Below are the code and all the weights of a small trained network. Each question names an input and a target symbol and asks about switching units off, where a switched-off unit gives its printed mean instead of its output.

import numpy as np


def w(rows, s, z=0):
    codes = np.array(rows[::2]) - 128.0
    scale = np.full(codes.shape[1], s)
    scale[-1] = z or s
    return codes * scale


def f(y):
    return np.maximum(y, 0)


def softmax(a):
    e = np.exp(a - a.max(-1, keepdims=True))
    return e / e.sum(-1, keepdims=True)


def log_softmax(a):
    a = a - a.max(-1, keepdims=True)
    return a - np.log(np.exp(a).sum(-1, keepdims=True))


def net(x, mask):
    ids = ['αγδεζηξσω'.index(c) for c in x.split()]
    T = len(ids)
    res = E[ids] + P[:T]
    r = res
    for j in range(2):
        rows = slice(3 * j, 3 * j + 3)
        q, k, v = (r @ M[0][rows].T for M in (Q, K, V))
        z = softmax(np.where(np.tri(T) > 0, q @ k.T / 3**0.5, -1e9)) @ v
        o = O[0][rows]
        res = res + np.where(mask[j], z, o[:, -1]) @ o[:, :-1]
    y = f(res @ A[0][:, :-1].T + A[0][:, -1])
    res = res + np.where(mask[2:6], y, B[0][:, -1]) @ B[0][:, :-1]
    return log_softmax(res[-1] @ U[:, :-1].T + U[:, -1])


Q, K, V, O, A, B = {}, {}, {}, {}, {}, {}
E = w([
[36,74,138,87],'α',
[94,166,164,119],'γ',
[117,139,112,90],'δ',
[130,138,117,111],'ε',
[22,168,109,71],'ζ',
[155,213,176,169],'η',
[128,8,76,67],'ξ',
[248,220,90,91],'σ',
[186,174,108,97],'ω',
],0.014)
P = w([
[127,21,240,43],'0',
[85,171,73,143],'1',
[164,116,78,25],'2',
[53,199,58,168],'3',
[229,91,151,74],'4',
[94,182,77,179],'5',
[132,60,136,61],'6',
[95,171,68,151],'7',
[193,44,129,12],'8',
],0.011)
Q[0] = w([
[125,176,146,138],'head 1',
[82,138,129,180],'head 1',
[59,94,255,95],'head 1',
[189,119,198,46],'head 2',
[89,63,104,245],'head 2',
[220,175,103,220],'head 2',
],0.0093)
K[0] = w([
[153,133,82,62],'head 1',
[77,76,122,164],'head 1',
[199,107,210,65],'head 1',
[99,146,246,64],'head 2',
[104,157,57,161],'head 2',
[115,141,49,149],'head 2',
],0.012)
V[0] = w([
[66,149,93,144],'head 1',
[119,120,137,105],'head 1',
[145,178,63,174],'head 1',
[5,110,167,159],'head 2',
[123,186,100,158],'head 2',
[159,204,217,181],'head 2',
],0.012)
O[0] = w([
[90,125,155,149,132],'head 1',
[114,144,111,117,156],'head 1',
[90,191,161,138,111],'head 1',
[27,172,249,152,80],'head 2',
[145,164,125,59,1],'head 2',
[148,200,151,43,39],'head 2',
],0.011,0.0054)
A[0] = w([
[81,126,153,181,41],'neuron 1',
[77,22,168,85,253],'neuron 2',
[147,123,208,28,124],'neuron 3',
[12,124,114,181,7],'neuron 4',
],0.011,0.0034)
B[0] = w([
[180,124,252,108,173],'neuron 1',
[131,217,95,146,251],'neuron 2',
[2,124,164,114,159],'neuron 3',
[233,116,212,137,208],'neuron 4',
],0.0089,0.012)
U = w([
[109,137,163,89,69],'α',
[191,86,135,9,125],'γ',
[133,68,120,168,15],'δ',
[89,138,152,10,105],'ε',
[137,106,175,80,54],'ζ',
[42,201,130,128,130],'η',
[179,85,124,99,135],'ξ',
[107,219,41,164,134],'σ',
[127,178,94,123,254],'ω',
],0.011,0.0054)

Each question gives the input, a string of symbols that net reads in full, and the target symbol t.
The units are the heads (3 rows each of Q, K, V and O) and the neurons (one row each of A and B). Each row of codes is followed by its name. A weight is (code - 128) times the scale printed after its matrix; where a second scale follows, it is the last column's (O, A, B and U).
mask holds one flag per unit, heads first, then neurons. A switched-off unit (its flag False) gives its mean, the last column of its rows in O or B, instead of its output. The means were averaged over made-up inputs and are rounded, as every weight is.
A unit's drop is (log p(t) with every unit on - log p(t) with that unit switched off) / (log p(t) with every unit on - log p(t) with every unit switched off).
The circuit of an input: a set's keep is (log p(t) with only the set's units on - log p(t) with every unit switched off) / (log p(t) with every unit on - log p(t) with every unit switched off). Starting from all 6 units, units are removed one at a time, each time the one whose removal leaves the highest keep (on an exact tie, the one counted first), for as long as the keep stays at least 0.8.
units of the circuit, in order: the units of the circuit, biggest drop first
top k neurons: the k neurons with the biggest drops, biggest first
heads that matter: for each layer, one digit per head in row order, 1 if its drop is at least 0.15 and else 0, layers parted by /
drop of u: that unit's drop, to one decimal
input ξ σ γ δ γ δ ξ, target δ: top neuron	(neuron 4)
input α γ ω η ζ ε ξ, target ζ: units of the circuit, in order	(head 2; neuron 1)
input γ ξ σ ζ γ α γ ω ζ, target η: heads that matter	01
input η σ ξ ω ω γ α η σ, target ε: units of the circuit, in order	(head 2; neuron 3)
input ω ξ δ α, target ξ: units of the circuit, in order	(neuron 4; head 2)
input ζ α η σ σ σ ζ ξ, target σ: top 2 neurons	(neuron 4; neuron 1)
input α α δ σ α, target ζ: units of the circuit, in order	(head 2; neuron 1)
input σ ξ α γ δ σ ζ, target γ: heads that matter	11
input α ω σ σ ξ σ ξ α, target σ: heads that matter	01
input ε η γ ξ η α σ ω α, target σ: units of the circuit, in order	(neuron 2; neuron 4)
input γ σ ξ, target η: units of the circuit, in order	(head 2; neuron 2)
input α ξ σ, target ζ: units of the circuit, in order	(head 2; neuron 1; neuron 4)
input γ σ ω, target η: units of the circuit, in order	(head 2; head 1)
input η ζ ζ, target ε: units of the circuit, in order	(head 2)
input γ ξ η δ γ, target η: units of the circuit, in order	(head 2; neuron 3)
input γ ζ σ, target η: units of the circuit, in order	(head 2; head 1)
input η ξ δ ω ω, target ε: top 2 neurons	(neuron 3; neuron 2)
input η ξ δ α ξ η δ α η, target ε: top 3 neurons	(neuron 3; neuron 2; neuron 4)
input γ σ ω σ α, target η: drop of neuron 1	0.0
input σ δ δ, target γ: units of the circuit, in order	(head 2)
input γ α σ σ η σ α ζ α, target η: drop of neuron 3	0.1
input η γ γ ξ δ ε δ γ ξ, target ε: drop of head 2	0.8
